Below is a small trained network, with its code and all its weights. Each question gives an input and a class and asks what happens when units are switched off, that is, made to give their printed mean instead of their output.

import numpy as np


def w(rows, s, z=0):
    codes = np.array(rows[::2]) - 128.0
    scale = np.full(codes.shape[1], s)
    scale[-1] = z or s
    return codes * scale


def norm(h):
    return h / np.sqrt((h * h).mean(-1, keepdims=True) + 1e-5)


def f(y):
    return y / 2 * (1 + np.tanh(0.7978845608 * (y + 0.044715 * y**3)))


def log_softmax(a):
    a = a - a.max(-1, keepdims=True)
    return a - np.log(np.exp(a).sum(-1, keepdims=True))


def net(x, mask):
    res = np.array(x, float).reshape(1, 2) / 4 @ E
    u = 0
    for l in range(3):
        y = f(norm(res) @ A[l][:, :-1].T + A[l][:, -1])
        res = res + np.where(mask[u : u + 6], y, B[l][:, -1]) @ B[l][:, :-1]
        u += 6
    return log_softmax(norm(res)[-1] @ U[:, :-1].T + U[:, -1])


A, B = {}, {}
E = w([
[228,1,35,239,170,82,149,212],'x0',
[172,36,195,83,182,142,226,184],'x1',
],0.0043)
A[0] = w([
[116,146,58,218,88,131,101,130,79],'0.n0',
[73,203,181,3,79,166,152,133,14],'0.n1',
[198,104,76,136,60,135,45,158,126],'0.n2',
[120,254,172,146,100,187,99,161,3],'0.n3',
[151,72,152,187,92,125,177,91,126],'0.n4',
[94,106,141,128,142,102,151,86,40],'0.n5',
],0.0081,0.0022)
B[0] = w([
[88,133,102,254,161,223,106,110,189],'0.n0',
[81,68,201,104,208,105,152,98,255],'0.n1',
[110,81,100,151,169,109,86,81,177],'0.n2',
[192,125,61,85,83,103,124,182,190],'0.n3',
[132,130,179,113,128,134,168,193,148],'0.n4',
[162,128,128,42,50,86,61,140,123],'0.n5',
],0.0083,0.0097)
A[1] = w([
[114,134,211,92,51,138,199,131,208],'1.n0',
[184,108,136,118,71,127,184,250,158],'1.n1',
[215,124,168,132,101,171,254,166,66],'1.n2',
[163,116,82,205,90,77,106,66,15],'1.n3',
[124,134,55,229,36,127,79,221,177],'1.n4',
[65,200,69,133,132,97,97,83,6],'1.n5',
],0.0084,0.0014)
B[1] = w([
[146,122,99,77,149,164,133,113,232],'1.n0',
[2,107,72,156,160,230,237,152,215],'1.n1',
[145,54,52,222,110,114,146,180,220],'1.n2',
[176,235,221,121,100,127,91,142,197],'1.n3',
[81,146,134,18,149,167,141,131,254],'1.n4',
[126,87,137,146,112,61,178,226,187],'1.n5',
],0.0093,0.0049)
A[2] = w([
[92,26,36,159,88,55,139,197,74],'2.n0',
[146,211,59,81,57,119,80,135,42],'2.n1',
[172,85,112,102,161,189,105,116,64],'2.n2',
[146,133,234,59,94,113,154,2,71],'2.n3',
[177,90,151,167,72,22,120,137,252],'2.n4',
[158,126,117,223,184,124,71,96,22],'2.n5',
],0.0086,0.0019)
B[2] = w([
[244,136,85,133,104,98,117,116,216],'2.n0',
[175,62,133,85,25,119,186,180,132],'2.n1',
[104,174,121,198,62,82,98,102,157],'2.n2',
[43,77,118,95,177,128,130,74,255],'2.n3',
[191,154,197,161,209,51,64,91,128],'2.n4',
[164,160,145,132,179,130,108,106,181],'2.n5',
],0.011,0.0068)
U = w([
[253,154,121,123,111,27,96,128,144],'0',
[130,191,108,61,8,164,114,230,106],'1',
[118,223,121,196,192,196,55,114,165],'2',
[130,145,163,188,58,114,170,105,18],'3',
[167,147,118,154,50,137,150,52,2],'4',
[178,57,11,190,128,162,231,168,150],'5',
[75,84,139,46,183,111,152,60,206],'6',
],0.015,0.0064)

Each question gives the input, the list of numbers given to net, and the class t.
The units are the neurons (one row each of A and B). Each row of codes is followed by its name. A weight is (code - 128) times the scale printed after its matrix; where a second scale follows, it is the last column's (A, B and U).
mask holds one flag per neuron, layer by layer. A switched-off neuron (its flag False) gives its mean, the last column of its row in B, instead of its output. The means were averaged over made-up inputs and are rounded, as every weight is.
A unit's drop is (log p(t) with every unit on - log p(t) with that unit switched off) / (log p(t) with every unit on - log p(t) with every unit switched off).
most important unit: the unit with the biggest drop
top k neurons: the k neurons with the biggest drops, biggest first
k most important neurons of layer l: the k neurons of layer l with the biggest drops, biggest first
drop of u: that unit's drop, to one decimal
input [-4,-5], class 0: top 2 neurons	0.n3, 1.n5
input [0,1], class 5: most important unit	0.n1
input [-2,7], class 5: 3 most important neurons of layer 1	1.n2, 1.n4, 1.n3
input [1,-6], class 2: top 2 neurons	0.n0, 0.n2
input [0,-1], class 1: top 4 neurons	0.n1, 1.n4, 0.n3, 2.n1
input [1,-8], class 1: top 4 neurons	0.n1, 1.n4, 2.n1, 1.n3
input [-3,-8], class 1: top 2 neurons	0.n3, 1.n4
input [-5,-7], class 0: top 2 neurons	1.n5, 0.n3
input [-2,-5], class 1: 3 most important neurons of layer 0	0.n3, 0.n1, 0.n0
input [-3,-4], class 0: top 3 neurons	0.n3, 0.n4, 1.n4
input [-1,7], class 5: drop of 0.n4	0.0
input [0,-8], class 1: drop of 0.n1	1.1
input [3,-6], class 2: drop of 0.n0	0.3
input [1,-4], class 2: most important unit	0.n0
